What each symbol does to the states:
Z256 α Z894
Z256 ψ Z124
Z256 ω Z662
Z256 η Z760
Z256 γ Z562
Z256 ε Z470
Z248 α Z503
Z248 ψ Z103
Z248 ω Z93
Z248 η Z646
Z248 γ Z18
Z248 ε Z979
Z503 α Z136
Z503 ψ Z93
Z503 ω Z214
Z503 η Z103
Z503 γ Z720
Z503 ε Z38
Z180 α Z126
Z180 ψ Z389
Z180 ω Z562
Z180 η Z894
Z180 γ Z736
Z180 ε Z124
Z646 α Z103
Z646 ψ Z38
Z646 ω Z347
Z646 η Z979
Z646 γ Z214
Z646 ε Z869
Z382 α Z625
Z382 ψ Z139
Z382 ω Z522
Z382 η Z831
Z382 γ Z979
Z382 ε Z736
Z561 α Z815
Z561 ψ Z185
Z561 ω Z760
Z561 η Z330
Z561 γ Z894
Z561 ε Z359
Z126 α Z669
Z126 ψ Z562
Z126 ω Z728
Z126 η Z389
Z126 γ Z806
Z126 ε Z662
Z869 α Z414
Z869 ψ Z625
Z869 ω Z154
Z869 η Z382
Z869 γ Z646
Z869 ε Z831
Z136 α Z18
Z136 ψ Z214
Z136 ω Z879
Z136 η Z93
Z136 γ Z54
Z136 ε Z347
Z54 α Z401
Z54 ψ Z830
Z54 ω Z359
Z54 η Z474
Z54 γ Z185
Z54 ε Z136
Z185 α Z760
Z185 ψ Z470
Z185 ω Z561
Z185 η Z120
Z185 γ Z662
Z185 ε Z54
Z879 α Z474
Z879 ψ Z136
Z879 ω Z18
Z879 η Z503
Z879 γ Z359
Z879 ε Z103
Z381 α Z382
Z381 ψ Z831
Z381 ω Z139
Z381 η Z458
Z381 γ Z154
Z381 ε Z669
Z522 α Z869
Z522 ψ Z382
Z522 ω Z625
Z522 η Z381
Z522 γ Z350
Z522 ε Z458
Z470 α Z561
Z470 ψ Z330
Z470 ω Z185
Z470 η Z401
Z470 γ Z256
Z470 ε Z830
Z414 α Z350
Z414 ψ Z154
Z414 ω Z979
Z414 η Z625
Z414 γ Z103
Z414 ε Z139
Z350 α Z646
Z350 ψ Z979
Z350 ω Z38
Z350 η Z154
Z350 γ Z93
Z350 ε Z522
Z760 α Z124
Z760 ψ Z561
Z760 ω Z815
Z760 η Z470
Z760 γ Z855
Z760 ε Z401
Z401 α Z330
Z401 ψ Z359
Z401 ω Z120
Z401 η Z830
Z401 γ Z760
Z401 ε Z18
Z458 α Z831
Z458 ψ Z736
Z458 ω Z806
Z458 η Z669
Z458 γ Z522
Z458 ε Z562
Z720 α Z54
Z720 ψ Z474
Z720 ω Z830
Z720 η Z879
Z720 γ Z330
Z720 ε Z503
Z139 α Z522
Z139 ψ Z381
Z139 ω Z382
Z139 η Z806
Z139 γ Z414
Z139 ε Z99
Z625 α Z154
Z625 ψ Z522
Z625 ω Z869
Z625 η Z139
Z625 γ Z38
Z625 ε Z806
Z474 α Z830
Z474 ψ Z18
Z474 ω Z720
Z474 η Z136
Z474 γ Z120
Z474 ε Z93
Z18 α Z720
Z18 ψ Z879
Z18 ω Z474
Z18 η Z214
Z18 γ Z401
Z18 ε Z248
Z214 α Z879
Z214 ψ Z503
Z214 ω Z136
Z214 η Z248
Z214 γ Z830
Z214 ε Z646
Z330 α Z185
Z330 ψ Z120
Z330 ω Z470
Z330 η Z359
Z330 γ Z124
Z330 ε Z720
Z855 α Z180
Z855 ψ Z894
Z855 ω Z389
Z855 η Z256
Z855 γ Z669
Z855 ε Z760
Z154 α Z979
Z154 ψ Z869
Z154 ω Z414
Z154 η Z522
Z154 γ Z347
Z154 ε Z381
Z894 α Z389
Z894 ψ Z662
Z894 ω Z855
Z894 η Z124
Z894 γ Z728
Z894 ε Z561
Z830 α Z359
Z830 ψ Z720
Z830 ω Z54
Z830 η Z18
Z830 γ Z470
Z830 ε Z214
Z562 α Z728
Z562 ψ Z180
Z562 ω Z126
Z562 η Z855
Z562 γ Z458
Z562 ε Z256
Z359 α Z120
Z359 ψ Z54
Z359 ω Z401
Z359 η Z720
Z359 γ Z561
Z359 ε Z879
Z806 α Z381
Z806 ψ Z458
Z806 ω Z831
Z806 η Z99
Z806 γ Z625
Z806 ε Z126
Z389 α Z562
Z389 ψ Z855
Z389 ω Z180
Z389 η Z662
Z389 γ Z99
Z389 ε Z815
Z124 α Z662
Z124 ψ Z815
Z124 ω Z256
Z124 η Z561
Z124 γ Z180
Z124 ε Z330
Z736 α Z806
Z736 ψ Z99
Z736 ω Z458
Z736 η Z728
Z736 γ Z382
Z736 ε Z180
Z831 α Z139
Z831 ψ Z806
Z831 ω Z381
Z831 η Z736
Z831 γ Z869
Z831 ε Z728
Z38 α Z347
Z38 ψ Z350
Z38 ω Z646
Z38 η Z414
Z38 γ Z503
Z38 ε Z625
Z347 α Z248
Z347 ψ Z646
Z347 ω Z103
Z347 η Z350
Z347 γ Z136
Z347 ε Z154
Z103 α Z93
Z103 ψ Z347
Z103 ω Z248
Z103 η Z38
Z103 γ Z879
Z103 ε Z414
Z120 α Z470
Z120 ψ Z401
Z120 ω Z330
Z120 η Z54
Z120 γ Z815
Z120 ε Z474
Z662 α Z855
Z662 ψ Z256
Z662 ω Z894
Z662 η Z815
Z662 γ Z126
Z662 ε Z185
Z728 α Z99
Z728 ψ Z126
Z728 ω Z669
Z728 η Z180
Z728 γ Z831
Z728 ε Z894
Z669 α Z736
Z669 ψ Z728
Z669 ω Z99
Z669 η Z562
Z669 γ Z381
Z669 ε Z855
Z93 α Z214
Z93 ψ Z248
Z93 ω Z503
Z93 η Z347
Z93 γ Z474
Z93 ε Z350
Z979 α Z38
Z979 ψ Z414
Z979 ω Z350
Z979 η Z869
Z979 γ Z248
Z979 ε Z382
Z815 α Z256
Z815 ψ Z760
Z815 ω Z124
Z815 η Z185
Z815 γ Z389
Z815 ε Z120
Z99 α Z458
Z99 ψ Z669
Z99 ω Z736
Z99 η Z126
Z99 γ Z139
Z99 ε Z389

The rows follow the links: the fewer symbols apart two states are, the more alike their rows tend to be.

Each row is also shifted at random along 9 hidden directions that mean nothing.

Some states, each with a row of numbers:
Z760: [   5   29    1  -15   29  -23   27   36  -34    1  -21  -21    0   -7   40   -3  -16    9    7  -30   27  -27   28   11  -20   29   35  -12   -3  -32  -33  -41  -16   -3  -10  -70   34  -15   22   36   24 -113]
Z120: [  27   -6   -2   13   -4  -16   18   17  -56    3   -1  -23   -4    0  -13   18  -21   28   31  -13   11  -28    8   23  -25    0   16   -4   41   22  -18   30   26  -11  -13  -20   10    5   -8  -45    7  -20]
Z180: [ -30   28    3  -26  -27   43   -1    8   20   -4   28   -2  -12   27    0  -12   23    9   -6  -15    9  -17   16   -4   13  -12   18   -6   12  -21  -26   43  -30   21   11  -21   14  -31   29   15    2  -56]
Z99: [  24   22  -33  -51   32   38  -23   18   33  -44   18    5   -1  -50   -1   41   26 -113  -26   18   25   37   -4  -40   65  -34   28  -31    7  -73   -3   19   33   19  -14  -30   14  -38   30   45   -8  -78]
Z894: [  10  -43   37   69    1   40  -23  -38  -14  -49   27    5  -14   -8  -27   64   13   65  -10   -4  -13  -19   17  -15   40   47   35  -19   71   18  -30   47   42   38  -14   35   19  -39   21   -4  -28    7]
Z806: [-112   34   -9   -1   16  -34   -5   42  -39  -14   12  -18  -25   25   -9   17   19   67   20  -18  -21    1    9  -13  -29   -8    3   29  -14   39  -16   25  -13    3   76   -8    6  -11   28   10   44   -1]
Z561: [  52   29  -12   -9   25  -32   -6   25  -22  -18    0  -19  -17   35   25   54   -1  -53    2  -14   -5   -8   21   12   -2    6   25  -22   10   -1    5   31  -27   -8  -17  -29   27  -16   12  -20   33   35]
Z401: [  37   14  -24   -4  -26  -13   19   38  -56    6    6  -29  -11   19  -26   20  -20   18   45   -9   20  -22   -2   25  -25   -4   14    0   47   10  -11   58   25  -20  -15  -35    2    8  -13  -65   11  -47]
Z831: [ -31    7    8   -3   55  -59   -3   10  -14   20  -25  -12   -1  -36   50  -46    4   55  -24  -20   -8   38    4  -26    3   -7   -2   21  -68   29   10 -105   -8    2   40    0   24  -16   20   37   45    2]
Z126: [ -27   10   21   14  -50   73    8    8   14    9   48   -4  -15   24  -23    2   17   55   18  -26    3   -1    8  -15   19   59    5    6   34   -3  -32   42  -38   31    1   16    5  -36   13    9  -10   25]
Z646: [ -20   12  -36   -2   -4   11   12   41   -5  -28    2    8    2  -12  -38   34   -9   -4   36   18    0   18  -26   -8  -10    2  -15   10   20  -13   -5   37   19   -6    4   -3  -35   29  -21   -3  -15  -39]
Z662: [  22  -24   15  -23   50   28  -22  -36   18  -39    6   11   12  -52   14   12   15  -49  -46    6    0  -19   22   -5   34  -90   33  -36   23    4  -18   26   33   29  -12    5   25  -35   31   12  -14  -18]
Z389: [  -3   12   23  -25  -12   27   15   -2    8   42   11  -12    2  -10   29  -50    6    0  -11  -30   27   -6   18   -5    8   21   14   -1  -16  -24  -19  -44  -33   14   -6  -21   29  -35   22   35   10  -15]
Z879: [ -72   -1   -3  -39   11   -9   18   -9    7   -4  -26   22   27    3   -2  -45  -11  -12    1   16   -7  -59    9   41  -64 -109  -14    4  -10   22  -15   30   -5  -13   27  -16  -25   47   -6    0  -12  -54]
Z470: [  -1  -18    7  -26  -12    7    5  -24  -27   13   -6   -7   13  -19  -15  -21   -8  -45   -5    9   36  -57   15   30  -17  -51   25  -19   31  -22  -18   25   57  -13  -11  -34   12    1    7  -15  -18  -83]
Z855: [ -40  -15   13    0  103  -49    2   32  -99  -17   -6  -40   -1  -89    9   50  -11   -1   11  -29    4   -7   27  -14  -18  -38   34   -2   19   59  -32  -17   62   14   40   -7   46  -34   35    7   46   59]
Z474: [   9   -6    3    6    1  -41   15    7  -48   34  -15  -18    5    9   -7   24  -26  -70   30   -1    8  -18    2   28  -48   36  -15    2    1    6   18  -12    3  -33   -8   -2   -3   29  -28  -25    9  114]
Z830: [ 110  -20   -2   26   66  -40    5   14  -26  -18  -24   -8    9  -37   29   61  -33  -43    7   -6  -12   25   -1    0    6   26    1  -20    8   23   17  -36    3   -6  -51   13   10   10  -22  -21   11  108]
Z458: [ -48   20    2   30   20   -6  -23   19   -7  -36   11   -3  -22   16   -7   89   20  -43    2   -1  -10   21    7  -34   21  105   13   -5   -2  -42    0   -8  -10   11   18   -2   13  -27   22   61   11   44]
Z248: [  97    8  -28    7   41    2  -10    4   86  -66  -20   45   10   15   44   15   -2   30  -27   18  -54   47  -20  -12   36  -47  -20  -13  -23   21   25    6  -63   16  -43   27  -29   26  -19   -6  -10  -11]

From each start, follow one symbol. Which state do you reach?
Answer with the state's name.
start [   1   31  -37  -17    4  -36    8   40  -24  -23  -10   -6   -6   41  -12   41  -13  -34   31   10  -10  -19   -3   26  -41  -27   -5   -1   11    6    8   59  -12  -26    3  -29  -16   34  -15  -35   15   -9]
α	Z720
start [ -66  -60   28   37  -53    8  -24  -66  -10   35   21    3   -4   -8  -55  -67   19  125  -10   17  -18    0  -20   -3    2  -57  -27   38    7   84   14   20   67    3   54   79  -22    3   -7  -61  -17   48]
α	Z869
start [  -7   17   24    1   26  -24    4  -25   43  -24  -36   26    8   60   71  -31    1   36  -39  -12  -30  -56   38   35  -28  -25   14  -16  -34    6  -12  -21  -82    6   -5  -28   12   11   19   34    8  -70]
η	Z359
start [  69    9   10  -17   42  -46  -44  -52   53  -24  -25   13   -7   36   82  -20   26  -41  -84    4  -21   -5   31    6   40  -62   31  -34  -52   -9   32  -33  -33    2  -16  -19   40  -30   35    9   26  -36]
γ	Z562
start [ -63    4  -25   13   34  -63   13   43  -79  -22  -32  -16    4  -19  -33   72  -27  -49   46   17   13  -24   -7   13  -56   36    3    5   15  -19   -5   -2   62  -36   26  -39  -12   40  -14   13    5  -38]
γ	Z720
start [ -64  -25   46   30   -4  -21  -13  -55  -29    1   -9   -2   -4   28    1    4    7    8  -21   -2    1  -74   38   30  -28   13   28  -11   12    4  -18    1   23   -2   23   -8   26  -12   26   15   -4  -15]
ω	Z124
start [ -21   21   14  -31  -16   66   22   20   29   25   32   -1    4  -15   12  -44   11   23    3  -32   13   12   10  -19   15   10    0    5   -4  -11  -32  -10  -56   32   -1   -1   12  -35   18   38    3    4]
ω	Z669
start [  26  -47   11   46  -60  -68  -44 -100   24   34  -40   18   -2   55   -1  -72    9   40  -51   49  -10   -7  -21   25    8   -8  -21   13  -49    2   71  -56   57  -47    5   26  -19   36  -26  -49  -20  -47]
ω	Z248
start [  -9  -47   20   31  -37   68    1  -47   58   -1   10   42   24  -18  -36  -24    0   31   -7   25  -15    6  -24   -7   16    5  -35    7   15    7    1    8    7   18  -18   67  -45   26  -30    7  -63   39]
ε	Z625
start [  17   24  -38  -35   36  -10    6   41   21   -6  -15    5   10  -43   13    6   -6  -66    3   11    9   56  -25  -28   17   -4  -16    3  -37  -37   19  -46   -5   -6   -5  -14  -13   12  -10   37    8  -11]
ψ	Z154
start [  71   21   -1    5   37   21   48   60    1  -12   -5   -2   13  -10   38   21  -34   40   36  -40  -13    8   10    6  -17   35   -4   -8   18   26  -31   -7  -84   19  -49   -8    1    8  -17    5   10   42]
η	Z720
start [  58   -7   -8  -16    7   66  -13   -7   31  -65   31   14   -2  -14  -11   23   17   31  -18    3   -9  -14   10   -3   47  -99   34  -30   66   20  -34  108   16   38  -30    3    7  -31   22  -37  -22  -83]
γ	Z180
start [   7   -2  -19   14   10   10   27   33  -10  -28  -18   11   17  -26  -18   29  -28   11   33   10   10   -6  -14    4  -16   32   -3   -2   28  -27  -21    1   19   -4  -24  -21  -25   34  -23   16  -28  -86]
η	Z248
start [ -73    8  -15  -31   15  -24    8   15  -13   23  -24   -2   15  -47   -4  -39   -2  -36    0   13   29   13  -13  -13  -16   -7   -9   17  -43  -41    3  -67   39  -17   37  -29   -7   14    4   53    3  -80]
η	Z382
